Below are the code and all the weights of a small trained network. Each question names an input and a class and asks about switching units off, where a switched-off unit gives its printed mean instead of its output.

import numpy as np


def w(rows, s, z=0):
    codes = np.array(rows[::2]) - 128.0
    scale = np.full(codes.shape[1], s)
    scale[-1] = z or s
    return codes * scale


def f(y):
    return np.maximum(y, 0)


def log_softmax(a):
    a = a - a.max(-1, keepdims=True)
    return a - np.log(np.exp(a).sum(-1, keepdims=True))


def net(x, mask):
    res = np.array(x, float).reshape(1, 7) / 4 @ E
    y = f(res @ A[0][:, :-1].T + A[0][:, -1])
    res = res + np.where(mask, y, B[0][:, -1]) @ B[0][:, :-1]
    return log_softmax(res[-1] @ U[:, :-1].T + U[:, -1])


A, B = {}, {}
E = w([
[131,117,110,125,128,125],'x0',
[128,121,117,128,131,128],'x1',
[48,72,157,153,169,63],'x2',
[124,134,137,128,125,130],'x3',
[72,200,82,131,196,115],'x4',
[126,125,125,127,127,127],'x5',
[145,110,158,7,171,155],'x6',
],0.013)
A[0] = w([
[155,221,69,141,79,159,167],'n1',
[203,166,120,24,148,204,160],'n2',
[158,192,77,160,56,115,149],'n3',
[192,68,225,29,70,199,190],'n4',
[162,180,60,182,62,167,174],'n5',
[147,159,76,197,70,147,186],'n6',
[62,48,187,113,154,104,195],'n7',
[72,194,126,145,197,104,128],'n8',
[58,235,55,120,218,135,191],'n9',
[88,62,166,92,191,120,82],'n10',
[140,44,141,157,50,66,181],'n11',
[80,205,65,89,195,188,158],'n12',
[153,84,130,200,82,102,135],'n13',
[55,51,188,9,197,86,50],'n14',
[202,187,86,170,21,186,152],'n15',
[45,105,172,250,130,43,157],'n16',
[146,40,131,135,55,115,253],'n17',
[3,169,79,213,190,24,101],'n18',
],0.008,0.0048)
B[0] = w([
[128,174,149,134,169,49,206],'n1',
[154,195,100,33,140,153,226],'n2',
[108,136,153,174,178,25,194],'n3',
[221,106,68,91,80,96,252],'n4',
[119,123,166,177,171,30,213],'n5',
[140,81,159,213,153,88,207],'n6',
[107,78,125,201,76,120,207],'n7',
[132,160,26,119,120,93,194],'n8',
[95,212,9,107,145,42,242],'n9',
[152,113,171,244,176,63,176],'n10',
[114,75,173,166,93,201,204],'n11',
[68,189,123,100,195,100,208],'n12',
[74,73,139,152,119,190,187],'n13',
[162,124,167,226,189,2,212],'n14',
[198,112,151,151,145,66,233],'n15',
[154,95,57,112,25,228,239],'n16',
[141,38,188,166,102,180,215],'n17',
[172,102,9,91,40,131,249],'n18',
],0.0073,0.012)
U = w([
[179,82,216,181,130,123,165],'0',
[194,115,69,52,45,165,230],'1',
[74,145,118,183,168,91,98],'2',
[96,180,144,1,178,161,5],'3',
[64,79,159,163,70,254,99],'4',
],0.0099,0.002)

Each question gives the input, the list of numbers given to net, and the class t.
The units are the neurons (one row each of A and B). Each row of codes is followed by its name. A weight is (code - 128) times the scale printed after its matrix; where a second scale follows, it is the last column's (A, B and U).
mask holds one flag per neuron, in row order. A switched-off neuron (its flag False) gives its mean, the last column of its row in B, instead of its output. The means were averaged over made-up inputs and are rounded, as every weight is.
A unit's drop is (log p(t) with every unit on - log p(t) with that unit switched off) / (log p(t) with every unit on - log p(t) with every unit switched off).
The circuit of an input: a set's keep is (log p(t) with only the set's units on - log p(t) with every unit switched off) / (log p(t) with every unit on - log p(t) with every unit switched off). Starting from the 12 units with the biggest drops (on a tie, the unit counted first), units are removed one at a time, each time the one whose removal leaves the highest keep (on an exact tie, the one counted first), for as long as the keep stays at least 0.8.
units of the circuit, in order: the units of the circuit, biggest drop first
unit that matters most: the unit with the biggest drop
top k neurons: the k neurons with the biggest drops, biggest first
drop of u: that unit's drop, to one decimal
input [-2,6,0,6,5,-6,6], class 3: units of the circuit, in order -> [n2, n12]
input [-2,6,-2,5,0,4,-7], class 0: units of the circuit, in order -> [n9, n6]
input [-3,5,3,-1,6,-3,-7], class 1: top 2 neurons -> [n18, n16]
input [-8,-7,-6,7,1,-8,-2], class 2: unit that matters most -> n17
input [1,-7,-1,0,0,0,-2], class 0: top 2 neurons -> [n9, n12]
input [-4,-2,1,-1,6,-7,-5], class 1: top 3 neurons -> [n18, n16, n14]
input [-1,-4,3,8,1,-4,8], class 2: top 2 neurons -> [n14, n17]
input [1,-4,-8,-3,0,-8,-6], class 0: top 2 neurons -> [n15, n9]
input [2,4,-4,7,-6,-4,0], class 0: top 3 neurons -> [n18, n16, n9]
input [-7,-8,8,-5,0,3,3], class 0: top 3 neurons -> [n14, n9, n12]
input [-1,-8,3,-5,-1,8,8], class 0: top 2 neurons -> [n14, n9]
input [1,-1,1,-7,6,5,-4], class 1: top 3 neurons -> [n18, n16, n14]
input [1,-8,2,-7,4,7,-5], class 1: drop of n18 -> 0.4
input [-3,5,0,-6,2,-2,1], class 3: drop of n6 -> 0.1
input [-6,-3,-7,0,2,-4,-2], class 2: drop of n1 -> 0.0
input [2,-7,2,-1,-4,-3,-7], class 4: unit that matters most -> n16
